Below are the code and all the weights of a small trained network. Each question names an input and a target symbol and asks about switching units off, where a switched-off unit gives its printed mean instead of its output.

import numpy as np


def w(rows, s, z=0):
    codes = np.array(rows[::2]) - 128.0
    scale = np.full(codes.shape[1], s)
    scale[-1] = z or s
    return codes * scale


def f(y):
    return np.maximum(y, 0)


def softmax(a):
    e = np.exp(a - a.max(-1, keepdims=True))
    return e / e.sum(-1, keepdims=True)


def log_softmax(a):
    a = a - a.max(-1, keepdims=True)
    return a - np.log(np.exp(a).sum(-1, keepdims=True))


def net(x, mask):
    ids = ['ΓΔΘΞΣΨΩαβεζημτφ'.index(c) for c in x.split()]
    T = len(ids)
    res = E[ids] + P[:T]
    u = 0
    for l in range(2):
        r = res
        for j in range(2):
            rows = slice(4 * j, 4 * j + 4)
            q, k, v = (r @ M[l][rows].T for M in (Q, K, V))
            z = softmax(np.where(np.tri(T) > 0, q @ k.T / 4**0.5, -1e9)) @ v
            o = O[l][rows]
            res = res + np.where(mask[u + j], z, o[:, -1]) @ o[:, :-1]
        u += 2
        y = f(res @ A[l][:, :-1].T + A[l][:, -1])
        res = res + np.where(mask[u : u + 8], y, B[l][:, -1]) @ B[l][:, :-1]
        u += 8
    return log_softmax(res[-1] @ U[:, :-1].T + U[:, -1])


Q, K, V, O, A, B = {}, {}, {}, {}, {}, {}
E = w([
[58,144,115,128,198,11],'Γ',
[165,192,82,217,59,176],'Δ',
[55,82,158,55,196,150],'Θ',
[122,55,63,160,155,86],'Ξ',
[39,135,121,116,61,83],'Σ',
[190,250,39,100,95,99],'Ψ',
[183,85,49,145,186,85],'Ω',
[112,103,35,101,187,100],'α',
[115,109,186,64,121,78],'β',
[164,119,81,96,195,42],'ε',
[132,79,76,125,160,44],'ζ',
[106,56,99,177,153,44],'η',
[85,113,194,234,118,131],'μ',
[87,139,21,208,143,252],'τ',
[205,153,186,146,50,64],'φ',
],0.014)
P = w([
[223,1,124,45,36,155],'0',
[90,190,116,105,122,104],'1',
[98,182,97,128,121,92],'2',
[94,179,120,127,119,110],'3',
[94,194,134,135,124,106],'4',
[87,190,156,151,138,97],'5',
[97,198,166,157,150,96],'6',
[96,184,179,169,160,94],'7',
[106,190,185,184,175,87],'8',
[104,195,197,182,188,84],'9',
[112,169,179,187,172,89],'10',
[125,161,155,188,154,88],'11',
],0.0059)
Q[0] = w([
[188,97,131,181,80,100],'L0H0',
[121,125,254,119,104,138],'L0H0',
[146,167,133,172,77,119],'L0H0',
[140,105,88,188,100,155],'L0H0',
[126,145,127,147,108,119],'L0H1',
[85,149,121,115,140,98],'L0H1',
[140,99,101,146,188,100],'L0H1',
[108,143,102,145,149,87],'L0H1',
],0.014)
K[0] = w([
[156,127,115,208,57,136],'L0H0',
[89,111,245,122,96,47],'L0H0',
[160,176,154,166,84,114],'L0H0',
[114,182,109,176,69,158],'L0H0',
[175,139,130,157,120,142],'L0H1',
[167,89,141,103,174,168],'L0H1',
[111,53,128,85,48,106],'L0H1',
[175,81,149,96,80,197],'L0H1',
],0.011)
V[0] = w([
[127,185,125,47,158,192],'L0H0',
[75,147,85,166,141,107],'L0H0',
[82,92,167,99,105,110],'L0H0',
[124,111,136,135,171,167],'L0H0',
[148,88,111,44,178,155],'L0H1',
[19,174,164,145,80,108],'L0H1',
[10,127,102,200,186,1],'L0H1',
[132,48,95,102,44,113],'L0H1',
],0.0067)
O[0] = w([
[87,196,44,64,125,162,173],'L0H0',
[120,130,160,108,164,134,252],'L0H0',
[141,57,135,73,72,143,27],'L0H0',
[113,136,125,117,134,92,158],'L0H0',
[153,127,82,70,125,148,153],'L0H1',
[47,162,149,146,123,96,81],'L0H1',
[98,132,254,116,161,111,141],'L0H1',
[143,4,92,136,143,132,172],'L0H1',
],0.0075,0.0036)
A[0] = w([
[43,147,89,79,131,122,109],'L0N0',
[141,101,111,176,165,226,102],'L0N1',
[82,41,153,151,189,77,120],'L0N2',
[115,73,186,69,157,118,5],'L0N3',
[63,70,202,51,101,123,132],'L0N4',
[49,120,184,150,179,128,140],'L0N5',
[172,137,181,44,38,54,156],'L0N6',
[254,155,149,143,107,132,22],'L0N7',
],0.0077,0.0021)
B[0] = w([
[191,64,147,183,133,138,238],'L0N0',
[131,112,104,136,146,206,252],'L0N1',
[109,29,132,68,126,203,239],'L0N2',
[85,115,82,82,27,162,162],'L0N3',
[112,129,84,161,58,163,192],'L0N4',
[124,162,102,98,166,154,241],'L0N5',
[129,179,148,149,85,2,184],'L0N6',
[188,154,98,187,107,111,170],'L0N7',
],0.0079,0.0041)
Q[1] = w([
[86,150,146,214,50,200],'L1H0',
[193,2,125,115,203,106],'L1H0',
[103,112,64,183,173,40],'L1H0',
[68,99,124,82,136,127],'L1H0',
[71,47,126,143,127,110],'L1H1',
[201,42,175,214,204,134],'L1H1',
[140,32,52,72,218,45],'L1H1',
[214,80,95,111,231,89],'L1H1',
],0.0086)
K[1] = w([
[115,130,198,164,166,124],'L1H0',
[142,64,94,100,45,142],'L1H0',
[253,118,73,169,146,129],'L1H0',
[109,82,103,109,149,148],'L1H0',
[124,74,132,123,132,159],'L1H1',
[122,101,133,178,68,121],'L1H1',
[197,48,68,89,73,135],'L1H1',
[141,121,69,136,43,125],'L1H1',
],0.013)
V[1] = w([
[35,160,128,85,164,143],'L1H0',
[170,100,184,124,153,100],'L1H0',
[136,221,147,148,49,49],'L1H0',
[81,103,141,147,2,127],'L1H0',
[135,127,66,63,157,63],'L1H1',
[172,165,85,220,148,129],'L1H1',
[119,74,192,127,81,113],'L1H1',
[144,114,147,193,85,147],'L1H1',
],0.0097)
O[1] = w([
[75,1,105,125,176,74,65],'L1H0',
[134,129,215,145,108,209,27],'L1H0',
[84,204,147,66,180,102,39],'L1H0',
[12,158,91,106,35,128,121],'L1H0',
[177,117,121,34,147,223,150],'L1H1',
[187,232,94,149,121,87,254],'L1H1',
[87,102,195,118,111,138,13],'L1H1',
[31,184,122,235,89,120,156],'L1H1',
],0.0078,0.0089)
A[1] = w([
[150,141,216,2,84,169,5],'L1N0',
[84,152,99,121,184,210,16],'L1N1',
[135,197,127,143,138,96,116],'L1N2',
[167,156,84,105,105,163,63],'L1N3',
[96,141,122,157,155,227,102],'L1N4',
[95,114,71,165,179,165,56],'L1N5',
[170,157,71,118,123,157,64],'L1N6',
[151,83,126,79,201,166,89],'L1N7',
],0.0087,0.0027)
B[1] = w([
[186,70,180,95,165,52,156],'L1N0',
[177,133,94,167,67,2,169],'L1N1',
[96,117,82,112,133,224,231],'L1N2',
[80,122,197,177,185,96,221],'L1N3',
[230,148,138,89,58,70,174],'L1N4',
[106,116,101,88,61,50,204],'L1N5',
[42,143,229,92,161,112,251],'L1N6',
[72,105,93,226,188,106,160],'L1N7',
],0.0065,0.017)
U = w([
[68,115,146,126,192,102,75],'Γ',
[81,166,85,205,154,229,34],'Δ',
[108,121,2,71,142,212,131],'Θ',
[170,151,78,132,105,221,158],'Ξ',
[70,152,112,114,127,105,14],'Σ',
[104,165,90,81,197,161,217],'Ψ',
[184,164,151,182,134,181,144],'Ω',
[122,103,110,167,212,196,195],'α',
[164,155,113,48,95,64,69],'β',
[157,134,190,125,159,61,124],'ε',
[171,143,122,95,112,142,186],'ζ',
[125,144,139,128,105,158,207],'η',
[68,139,192,215,165,108,103],'μ',
[180,160,72,169,120,56,157],'τ',
[151,199,153,130,77,88,3],'φ',
],0.0073,0.0045)

Each question gives the input, a string of symbols that net reads in full, and the target symbol t.
The units are the heads (4 rows each of Q, K, V and O) and the neurons (one row each of A and B). Each row of codes is followed by its name. A weight is (code - 128) times the scale printed after its matrix; where a second scale follows, it is the last column's (O, A, B and U).
mask holds one flag per unit, layer by layer, with each layer's heads first. A switched-off unit (its flag False) gives its mean, the last column of its rows in O or B, instead of its output. The means were averaged over made-up inputs and are rounded, as every weight is.
A unit's drop is (log p(t) with every unit on - log p(t) with that unit switched off) / (log p(t) with every unit on - log p(t) with every unit switched off).
The circuit of an input: a set's keep is (log p(t) with only the set's units on - log p(t) with every unit switched off) / (log p(t) with every unit on - log p(t) with every unit switched off). Starting from the 12 units with the biggest drops (on a tie, the unit counted first), units are removed one at a time, each time the one whose removal leaves the highest keep (on an exact tie, the one counted first), for as long as the keep stays at least 0.8.
circuit, biggest first: the units of the circuit, biggest drop first
most important unit: the unit with the biggest drop
k most important neurons: the k neurons with the biggest drops, biggest first
top k neurons in layer l: the k neurons of layer l with the biggest drops, biggest first
heads that matter: for each layer, one digit per head in row order, 1 if its drop is at least 0.15 and else 0, layers parted by /
input Ψ τ τ ε ε τ Δ Θ τ Θ Σ, target τ: top neuron in layer 0 -> [L0N4]
input τ τ Ψ τ Ψ Σ τ τ, target τ: heads that matter -> 00 / 00
input α Θ Ψ η Ω α τ β ε, target α: circuit, biggest first -> [L1H1, L1H0, L1N7, L0H1]
input Ξ τ τ Ψ Ψ Ω η Ω τ α ε, target Ξ: heads that matter -> 11 / 11
input Θ φ Ω τ ε Ω, target Θ: top 2 neurons in layer 0 -> [L0N3, L0N4]
input α ζ α η Ω τ μ β Ξ, target α: circuit, biggest first -> [L1H1, L1N7, L1H0, L0H1]
input τ Ψ τ α ε Ψ μ τ α Ψ Ψ Γ, target τ: heads that matter -> 01 / 11
input μ τ α τ η ε τ α Ψ τ Ω, target μ: heads that matter -> 10 / 01
input Θ α α Θ τ φ, target φ: circuit, biggest first -> [L1H0, L0N6, L0H0]
input μ τ τ ζ, target μ: circuit, biggest first -> [L1H1, L0H0]
input β ε μ η, target β: heads that matter -> 10 / 11
input τ τ Ψ Ω α, target τ: heads that matter -> 01 / 11
input Ω τ τ Σ τ α Ω τ Ω ζ τ η, target Ω: circuit, biggest first -> [L1H0, L0H1]
input μ Σ Ψ Ψ Ξ Ψ η Ψ τ τ ζ Ω, target μ: circuit, biggest first -> [L1H1, L0H0]
input ε τ η Ξ, target ε: most important unit -> L1H1
input β τ α Θ η ε, target β: 2 most important neurons -> [L0N6, L1N0]
input Σ μ φ τ, target φ: heads that matter -> 10 / 10
input Σ ε Ω τ μ τ τ Ψ τ α, target Σ: heads that matter -> 11 / 11
input β α α, target β: 2 most important neurons -> [L0N6, L1N1]
input Σ Ψ α τ τ α Γ, target Σ: most important neuron -> [L0N2]
input Θ Ξ Θ α ε τ Σ τ Ω Ψ, target Ψ: heads that matter -> 00 / 10
input α Ξ τ τ Ψ τ τ ε, target α: heads that matter -> 00 / 11
input Ψ Γ τ α, target Ψ: heads that matter -> 00 / 11
